Below are the code and all the weights of a small trained network. Each question names an input and a class and asks about switching units off, where a switched-off unit gives its printed mean instead of its output.

import numpy as np


def w(rows, s, z=0):
    codes = np.array(rows[::2]) - 128.0
    scale = np.full(codes.shape[1], s)
    scale[-1] = z or s
    return codes * scale


def norm(h):
    return h / np.sqrt((h * h).mean(-1, keepdims=True) + 1e-5)


def f(y):
    return np.maximum(y, 0)


def log_softmax(a):
    a = a - a.max(-1, keepdims=True)
    return a - np.log(np.exp(a).sum(-1, keepdims=True))


def net(x, mask):
    res = np.array(x, float).reshape(1, 5) / 4 @ E
    u = 0
    for l in range(2):
        y = f(norm(res) @ A[l][:, :-1].T + A[l][:, -1])
        res = res + np.where(mask[u : u + 15], y, B[l][:, -1]) @ B[l][:, :-1]
        u += 15
    return log_softmax(norm(res)[-1] @ U[:, :-1].T + U[:, -1])


A, B = {}, {}
E = w([
[169,220,1,63,94,100,161,76,134],'x0',
[126,123,127,128,126,126,130,121,131],'x1',
[130,133,129,128,129,132,129,133,123],'x2',
[168,185,142,242,123,42,97,51,34],'x3',
[247,89,109,149,207,175,129,86,144],'x4',
],0.0045)
A[0] = w([
[148,171,129,205,124,63,104,82,71,50],'0.n0',
[138,149,130,156,124,120,119,136,135,135],'0.n1',
[117,154,171,155,110,133,112,120,123,7],'0.n2',
[88,50,179,72,138,218,163,174,189,251],'0.n3',
[142,150,186,218,125,72,117,67,37,77],'0.n4',
[233,92,115,140,206,174,130,92,146,140],'0.n5',
[174,200,3,105,83,88,176,105,141,10],'0.n6',
[147,131,104,122,141,127,128,138,145,33],'0.n7',
[85,133,120,83,117,141,131,165,141,19],'0.n8',
[148,181,47,18,111,135,167,89,149,103],'0.n9',
[115,109,115,124,111,136,124,85,162,58],'0.n10',
[131,122,135,140,106,120,117,124,149,59],'0.n11',
[104,129,158,151,131,98,144,120,144,8],'0.n12',
[130,155,52,54,120,144,146,105,137,86],'0.n13',
[68,153,142,120,74,115,113,143,119,216],'0.n14',
],0.0055,0.0022)
B[0] = w([
[99,124,204,83,172,155,130,78,81,214],'0.n0',
[112,114,132,125,123,139,153,113,127,145],'0.n1',
[101,103,135,110,157,143,142,142,136,139],'0.n2',
[129,180,140,88,146,97,101,60,54,254],'0.n3',
[107,93,62,139,94,123,189,190,195,228],'0.n4',
[205,129,92,139,146,219,88,104,142,223],'0.n5',
[97,122,197,3,179,145,79,68,65,232],'0.n6',
[110,137,140,105,120,156,109,129,156,135],'0.n7',
[175,146,95,134,96,80,111,121,119,157],'0.n8',
[143,107,90,191,94,116,112,229,174,234],'0.n9',
[133,160,121,118,139,125,91,148,110,132],'0.n10',
[125,126,115,125,134,120,134,124,120,128],'0.n11',
[104,122,132,122,144,141,147,128,127,134],'0.n12',
[158,122,138,192,95,111,129,191,156,198],'0.n13',
[84,125,111,123,99,69,116,135,143,191],'0.n14',
],0.0059,0.0065)
A[1] = w([
[148,86,177,84,195,172,110,93,68,156],'1.n0',
[172,112,61,163,133,165,113,150,225,101],'1.n1',
[118,172,144,99,138,128,97,57,100,140],'1.n2',
[167,106,129,242,128,173,167,144,184,3],'1.n3',
[38,165,160,112,110,76,102,91,100,101],'1.n4',
[106,91,112,255,109,151,175,161,166,162],'1.n5',
[147,150,87,135,101,106,135,73,80,121],'1.n6',
[161,99,163,196,150,144,173,110,82,53],'1.n7',
[104,110,153,126,107,82,118,230,153,75],'1.n8',
[207,66,99,231,179,203,141,98,207,98],'1.n9',
[64,126,159,83,108,91,161,111,97,107],'1.n10',
[143,132,170,146,138,138,126,122,70,108],'1.n11',
[227,125,100,101,175,185,99,72,120,149],'1.n12',
[175,104,144,124,191,199,157,66,107,136],'1.n13',
[83,121,108,144,97,115,167,226,187,159],'1.n14',
],0.0064,0.006)
B[1] = w([
[112,150,78,143,71,81,130,87,149,227],'1.n0',
[147,150,194,98,139,153,138,211,42,173],'1.n1',
[87,157,169,119,128,138,133,100,114,192],'1.n2',
[151,212,73,1,49,49,75,198,146,140],'1.n3',
[200,137,160,87,172,171,144,172,98,211],'1.n4',
[141,86,84,212,123,98,180,193,134,165],'1.n5',
[90,109,155,97,140,171,82,106,139,157],'1.n6',
[143,185,90,37,110,122,51,109,174,147],'1.n7',
[123,141,96,156,116,89,153,69,147,165],'1.n8',
[97,204,121,24,75,54,110,186,68,210],'1.n9',
[170,136,162,125,161,168,125,174,83,194],'1.n10',
[168,122,103,96,137,165,126,135,146,150],'1.n11',
[99,47,177,220,177,170,181,95,175,254],'1.n12',
[70,120,86,160,96,86,113,75,191,216],'1.n13',
[128,97,106,197,139,134,132,50,156,184],'1.n14',
],0.0066,0.0079)
U = w([
[108,181,206,51,148,126,121,141,39,163],'0',
[129,159,57,124,63,53,102,170,170,164],'1',
[101,107,132,153,146,165,110,4,180,209],'2',
[197,105,127,133,153,219,117,212,158,61],'3',
[102,77,147,238,146,109,207,174,102,8],'4',
],0.015,0.0018)

Each question gives the input, the list of numbers given to net, and the class t.
The units are the neurons (one row each of A and B). Each row of codes is followed by its name. A weight is (code - 128) times the scale printed after its matrix; where a second scale follows, it is the last column's (A, B and U).
mask holds one flag per neuron, layer by layer. A switched-off neuron (its flag False) gives its mean, the last column of its row in B, instead of its output. The means were averaged over made-up inputs and are rounded, as every weight is.
A unit's drop is (log p(t) with every unit on - log p(t) with that unit switched off) / (log p(t) with every unit on - log p(t) with every unit switched off).
The circuit of an input: a set's keep is (log p(t) with only the set's units on - log p(t) with every unit switched off) / (log p(t) with every unit on - log p(t) with every unit switched off). Starting from the 12 units with the biggest drops (on a tie, the unit counted first), units are removed one at a time, each time the one whose removal leaves the highest keep (on an exact tie, the one counted first), for as long as the keep stays at least 0.8.
circuit, biggest first: the units of the circuit, biggest drop first
most important unit: the unit with the biggest drop
top k neurons: the k neurons with the biggest drops, biggest first
top k neurons in layer l: the k neurons of layer l with the biggest drops, biggest first
drop of u: that unit's drop, to one decimal
input [1,4,-2,-2,2], class 3: top 3 neurons in layer 0 => (0.n9 0.n0 0.n13)
input [-8,-8,5,2,1], class 1: top 3 neurons => (0.n6 1.n12 1.n7)
input [5,5,-4,2,0], class 0: circuit, biggest first => (0.n6)
input [2,6,1,-1,7], class 3: top 2 neurons in layer 0 => (0.n5 0.n0)
input [-8,-4,8,-1,-1], class 0: top 2 neurons => (0.n3 0.n5)
input [1,7,1,2,0], class 0: top 4 neurons => (0.n5 1.n12 0.n4 1.n10)
input [-2,1,6,7,6], class 1: top 3 neurons => (0.n4 0.n6 0.n3)
input [-8,-6,0,2,5], class 1: top 2 neurons => (0.n6 1.n9)
input [-1,-1,-8,7,-8], class 4: top 2 neurons => (0.n4 0.n6)
input [-1,-3,-3,1,1], class 1: top 2 neurons in layer 0 => (0.n6 0.n4)
input [-3,8,3,8,8], class 1: top 2 neurons => (0.n4 0.n6)
input [8,7,-5,0,1], class 3: top 3 neurons => (0.n9 0.n13 0.n3)
input [-6,-6,-7,0,5], class 2: top 2 neurons => (0.n9 0.n3)
input [1,1,8,-1,2], class 3: top 2 neurons => (0.n9 1.n12)
input [5,-4,8,0,5], class 3: top 2 neurons in layer 0 => (0.n9 0.n3)
input [3,5,-3,-5,1], class 3: top 3 neurons => (0.n9 1.n0 1.n9)
input [-2,-4,-7,2,-4], class 4: most important unit => 0.n6
input [4,5,3,0,4], class 3: top 4 neurons => (0.n9 0.n3 0.n0 0.n13)
input [-1,2,-7,3,1], class 1: top 2 neurons => (0.n4 0.n6)
input [-7,-7,6,5,8], class 1: top neuron in layer 1 => (1.n9)
input [-1,1,6,7,-3], class 4: top 2 neurons in layer 0 => (0.n4 0.n6)
input [-8,4,8,-1,-2], class 0: top 2 neurons in layer 0 => (0.n3 0.n9)
input [7,1,-2,-3,4], class 3: top 2 neurons in layer 0 => (0.n9 0.n6)
input [-8,-3,-8,-3,1], class 2: top 2 neurons in layer 1 => (1.n9 1.n0)
input [-2,7,2,6,-7], class 4: drop of 0.n4 => 2.9
input [-7,-5,7,-6,3], class 2: drop of 0.n3 => 0.1
